Below is a small trained network, with its code and all its weights. Each question gives an input and a target symbol and asks what happens when units are switched off, that is, made to give their printed mean instead of their output.

import numpy as np


def w(rows, s, z=0):
    codes = np.array(rows[::2]) - 128.0
    scale = np.full(codes.shape[1], s)
    scale[-1] = z or s
    return codes * scale


def f(y):
    return np.maximum(y, 0)


def softmax(a):
    e = np.exp(a - a.max(-1, keepdims=True))
    return e / e.sum(-1, keepdims=True)


def log_softmax(a):
    a = a - a.max(-1, keepdims=True)
    return a - np.log(np.exp(a).sum(-1, keepdims=True))


def net(x, mask):
    ids = ['βδεζημτφψω'.index(c) for c in x.split()]
    T = len(ids)
    res = E[ids] + P[:T]
    u = 0
    for l in range(3):
        r = res
        for j in range(2):
            rows = slice(3 * j, 3 * j + 3)
            q, k, v = (r @ M[l][rows].T for M in (Q, K, V))
            z = softmax(np.where(np.tri(T) > 0, q @ k.T / 3**0.5, -1e9)) @ v
            o = O[l][rows]
            res = res + np.where(mask[u + j], z, o[:, -1]) @ o[:, :-1]
        u += 2
        y = f(res @ A[l][:, :-1].T + A[l][:, -1])
        res = res + np.where(mask[u : u + 8], y, B[l][:, -1]) @ B[l][:, :-1]
        u += 8
    return log_softmax(res[-1] @ U[:, :-1].T + U[:, -1])


Q, K, V, O, A, B = {}, {}, {}, {}, {}, {}
E = w([
[133,165,66,88,55,118,91],'β',
[121,222,194,94,138,132,115],'δ',
[181,84,101,99,79,54,113],'ε',
[191,117,101,134,237,174,76],'ζ',
[145,86,236,184,113,75,196],'η',
[158,154,125,166,82,197,147],'μ',
[134,136,96,75,97,129,232],'τ',
[2,23,88,156,215,163,72],'φ',
[198,237,142,140,184,22,69],'ψ',
[205,143,105,235,65,117,74],'ω',
],0.017)
P = w([
[101,99,132,138,50,155,81],'0',
[124,83,137,132,78,152,104],'1',
[156,108,130,147,107,145,150],'2',
[149,100,124,154,114,140,185],'3',
[150,107,131,144,133,130,201],'4',
[150,113,128,148,138,130,218],'5',
[149,121,122,167,162,124,235],'6',
[147,118,128,151,160,135,240],'7',
[158,129,115,161,167,117,254],'8',
],0.0077)
Q[0] = w([
[136,84,140,124,144,168,98],'L0H1',
[161,120,152,113,134,151,172],'L0H1',
[149,89,125,95,183,142,156],'L0H1',
[172,187,108,139,61,115,175],'L0H2',
[111,160,118,82,199,135,52],'L0H2',
[135,54,1,144,159,185,116],'L0H2',
],0.014)
K[0] = w([
[140,121,144,116,138,107,190],'L0H1',
[150,153,123,119,113,108,95],'L0H1',
[131,127,162,136,100,72,140],'L0H1',
[38,8,170,192,199,92,192],'L0H2',
[143,126,104,52,95,68,64],'L0H2',
[220,70,114,130,156,72,185],'L0H2',
],0.012)
V[0] = w([
[118,152,181,183,86,98,216],'L0H1',
[86,152,128,91,69,41,170],'L0H1',
[42,222,65,234,122,135,153],'L0H1',
[148,114,194,148,144,107,75],'L0H2',
[11,57,190,151,146,54,71],'L0H2',
[181,123,62,200,178,252,118],'L0H2',
],0.0043)
O[0] = w([
[42,124,161,196,124,102,189,170],'L0H1',
[100,233,75,186,110,74,228,115],'L0H1',
[96,97,160,93,58,108,89,131],'L0H1',
[174,140,95,183,151,108,148,142],'L0H2',
[214,67,100,121,253,120,158,252],'L0H2',
[140,83,188,80,152,230,82,215],'L0H2',
],0.0043,0.0015)
A[0] = w([
[118,81,126,2,43,74,72,71],'L0N1',
[108,26,189,80,105,65,46,81],'L0N2',
[81,123,237,110,118,194,111,118],'L0N3',
[158,173,43,128,130,151,49,3],'L0N4',
[146,132,143,160,66,186,172,132],'L0N5',
[63,129,93,220,59,140,72,44],'L0N6',
[85,137,84,124,188,207,122,73],'L0N7',
[82,84,156,4,153,77,102,27],'L0N8',
],0.0062,0.0031)
B[0] = w([
[163,55,48,82,122,77,166,182],'L0N1',
[236,235,77,184,124,69,237,174],'L0N2',
[106,160,167,96,230,137,132,183],'L0N3',
[136,40,168,115,125,114,82,157],'L0N4',
[62,157,202,103,51,140,116,255],'L0N5',
[130,50,144,73,128,215,94,196],'L0N6',
[255,146,86,147,175,49,207,177],'L0N7',
[122,156,122,250,78,159,129,138],'L0N8',
],0.0056,0.0037)
Q[1] = w([
[124,130,139,100,79,125,211],'L1H1',
[116,69,162,101,102,111,159],'L1H1',
[140,94,139,75,41,157,166],'L1H1',
[93,150,74,117,75,39,58],'L1H2',
[1,184,115,104,116,37,172],'L1H2',
[169,71,75,110,238,137,131],'L1H2',
],0.0095)
K[1] = w([
[134,224,177,209,142,62,199],'L1H1',
[82,71,202,171,103,109,164],'L1H1',
[152,163,243,119,131,79,225],'L1H1',
[174,167,91,160,81,66,109],'L1H2',
[132,212,134,79,119,62,165],'L1H2',
[44,114,2,129,229,132,91],'L1H2',
],0.0082)
V[1] = w([
[125,49,170,155,156,130,141],'L1H1',
[93,133,61,142,136,138,122],'L1H1',
[204,93,179,100,162,103,103],'L1H1',
[254,114,151,154,141,103,107],'L1H2',
[196,127,172,40,72,154,49],'L1H2',
[78,155,10,123,95,141,84],'L1H2',
],0.0051)
O[1] = w([
[187,162,137,130,182,97,221,190],'L1H1',
[150,50,190,46,90,142,115,42],'L1H1',
[83,165,169,154,123,74,157,200],'L1H1',
[107,169,87,146,87,201,138,203],'L1H2',
[5,163,47,226,128,72,171,1],'L1H2',
[22,67,253,90,102,110,113,88],'L1H2',
],0.0049,0.0021)
A[1] = w([
[130,125,252,74,36,1,147,116],'L1N1',
[39,164,77,41,129,103,69,107],'L1N2',
[65,66,189,202,128,164,186,175],'L1N3',
[143,67,167,7,154,107,110,2],'L1N4',
[119,165,46,70,189,85,184,75],'L1N5',
[59,133,99,126,137,76,161,86],'L1N6',
[122,168,139,147,241,115,161,53],'L1N7',
[59,92,167,60,135,130,157,57],'L1N8',
],0.0065,0.0089)
B[1] = w([
[78,122,62,182,168,147,138,207],'L1N1',
[145,117,220,45,199,137,169,141],'L1N2',
[109,161,123,86,200,131,128,254],'L1N3',
[76,203,121,160,131,188,102,138],'L1N4',
[103,112,187,161,102,161,131,153],'L1N5',
[178,118,144,141,68,147,115,134],'L1N6',
[127,54,93,117,2,94,91,161],'L1N7',
[106,109,118,164,141,79,106,135],'L1N8',
],0.0072,0.0055)
Q[2] = w([
[228,216,142,111,118,54,147],'L2H1',
[123,177,124,185,146,133,152],'L2H1',
[1,111,143,114,102,100,45],'L2H1',
[161,182,109,156,126,104,160],'L2H2',
[123,122,156,136,8,166,114],'L2H2',
[143,61,173,199,113,137,53],'L2H2',
],0.015)
K[2] = w([
[43,98,193,137,247,75,185],'L2H1',
[183,139,101,159,150,97,160],'L2H1',
[142,232,68,126,52,139,105],'L2H1',
[108,144,151,198,161,88,173],'L2H2',
[77,155,45,192,88,173,91],'L2H2',
[187,115,137,190,57,148,67],'L2H2',
],0.012)
V[2] = w([
[160,149,174,70,153,88,124],'L2H1',
[125,121,171,156,165,156,173],'L2H1',
[116,140,3,59,157,181,83],'L2H1',
[186,213,154,98,119,56,147],'L2H2',
[186,118,159,192,150,101,201],'L2H2',
[254,149,175,122,25,201,171],'L2H2',
],0.0055)
O[2] = w([
[64,163,95,161,138,92,114,93],'L2H1',
[41,59,135,117,152,128,87,193],'L2H1',
[182,185,78,72,163,181,156,89],'L2H1',
[160,121,175,90,91,79,66,141],'L2H2',
[52,3,199,134,102,141,66,253],'L2H2',
[69,83,200,37,100,107,158,162],'L2H2',
],0.0058,0.004)
A[2] = w([
[112,106,150,133,119,151,166,90],'L2N1',
[80,151,96,96,83,134,110,77],'L2N2',
[158,149,120,177,100,150,176,97],'L2N3',
[96,204,158,127,126,162,153,102],'L2N4',
[161,116,78,142,114,86,156,2],'L2N5',
[119,140,137,138,103,193,73,79],'L2N6',
[112,83,128,117,164,125,140,105],'L2N7',
[152,105,105,109,96,147,1,126],'L2N8',
],0.014,0.0071)
B[2] = w([
[180,232,102,140,99,126,118,225],'L2N1',
[99,254,72,156,125,148,160,175],'L2N2',
[108,99,96,109,81,102,78,214],'L2N3',
[112,45,114,83,179,55,22,240],'L2N4',
[200,56,179,92,86,77,21,172],'L2N5',
[203,134,173,132,76,195,53,198],'L2N6',
[191,199,143,134,57,127,155,253],'L2N7',
[25,106,139,147,203,104,247,244],'L2N8',
],0.0077,0.0046)
U = w([
[44,120,46,73,101,125,157,130],'β',
[107,150,171,73,131,132,1,126],'δ',
[190,88,79,116,83,66,68,40],'ε',
[192,73,133,90,191,180,140,252],'ζ',
[169,217,150,229,124,70,100,45],'η',
[156,148,148,156,54,217,42,188],'μ',
[124,202,95,86,56,121,158,116],'τ',
[211,125,56,200,196,168,111,44],'φ',
[114,182,119,126,196,32,63,62],'ψ',
[66,86,197,186,58,138,131,218],'ω',
],0.0065,0.0033)

Each question gives the input, a string of symbols that net reads in full, and the target symbol t.
The units are the heads (3 rows each of Q, K, V and O) and the neurons (one row each of A and B). Each row of codes is followed by its name. A weight is (code - 128) times the scale printed after its matrix; where a second scale follows, it is the last column's (O, A, B and U).
mask holds one flag per unit, layer by layer, with each layer's heads first. A switched-off unit (its flag False) gives its mean, the last column of its rows in O or B, instead of its output. The means were averaged over made-up inputs and are rounded, as every weight is.
A unit's drop is (log p(t) with every unit on - log p(t) with that unit switched off) / (log p(t) with every unit on - log p(t) with every unit switched off).
The circuit of an input: a set's keep is (log p(t) with only the set's units on - log p(t) with every unit switched off) / (log p(t) with every unit on - log p(t) with every unit switched off). Starting from the 12 units with the biggest drops (on a tie, the unit counted first), units are removed one at a time, each time the one whose removal leaves the highest keep (on an exact tie, the one counted first), for as long as the keep stays at least 0.8.
circuit, biggest first: the units of the circuit, biggest drop first
unit that matters most: the unit with the biggest drop
top k neurons: the k neurons with the biggest drops, biggest first
top k neurons in layer l: the k neurons of layer l with the biggest drops, biggest first
which heads matter: for each layer, one digit per head in row order, 1 if its drop is at least 0.15 and else 0, layers parted by /
drop when u is switched off: that unit's drop, to one decimal
input ε δ β, target β: which heads matter -> 00 / 00 / 00
input η ε ψ, target ω: unit that matters most -> L2H2
input μ ε β μ ε φ δ δ, target ζ: circuit, biggest first -> L0H2; L2H1
input ε ε φ φ ζ ω ε β, target ζ: which heads matter -> 01 / 00 / 00
input β η ζ ζ μ β δ, target ω: which heads matter -> 00 / 10 / 11
input ζ μ ζ ζ β τ μ μ, target δ: top 2 neurons -> L2N4; L0N5
input τ ε φ ω ε φ φ μ, target ζ: circuit, biggest first -> L0H2; L1H2
input ω ε ζ ε μ μ μ η ζ, target ω: which heads matter -> 00 / 00 / 11
input δ φ ε η δ, target ω: circuit, biggest first -> L2H1; L2H2; L1H1
input η η ω, target ω: circuit, biggest first -> L2H1; L2N8
input ψ η τ, target ω: top 2 neurons -> L1N5; L1N3
input φ μ β τ β ω δ, target ζ: which heads matter -> 01 / 00 / 10
input δ ψ ω ψ φ, target φ: circuit, biggest first -> L2H2; L1H2; L1N3
input μ μ τ β β η δ ω, target ω: circuit, biggest first -> L2H1; L2H2
input β δ φ η, target η: circuit, biggest first -> L2N1; L1H1
input β ε μ δ μ δ η, target η: unit that matters most -> L2N1
input ω η ε δ β μ ζ ζ, target ω: top 2 neurons in layer 1 -> L1N7; L1N3
input μ φ μ, target ζ: circuit, biggest first -> L0H2; L2H1
input τ μ δ η ε φ, target φ: top 2 neurons in layer 1 -> L1N1; L1N3
input μ δ ω ψ φ η μ, target ω: unit that matters most -> L0H2
input β β δ, target ψ: which heads matter -> 00 / 01 / 01
input ψ τ φ μ ε, target ζ: top 2 neurons in layer 0 -> L0N5; L0N7
input η τ δ φ δ δ ω, target ζ: which heads matter -> 01 / 01 / 00
input φ ε ω δ ζ ω ω, target ζ: drop when L2H2 is switched off -> 0.1
input η ω τ ψ μ ω ω ε, target ω: drop when L1H2 is switched off -> 0.3
input δ ζ δ, target ψ: drop when L2N4 is switched off -> 0.4
input δ ω ψ β μ, target δ: drop when L2H2 is switched off -> 0.1
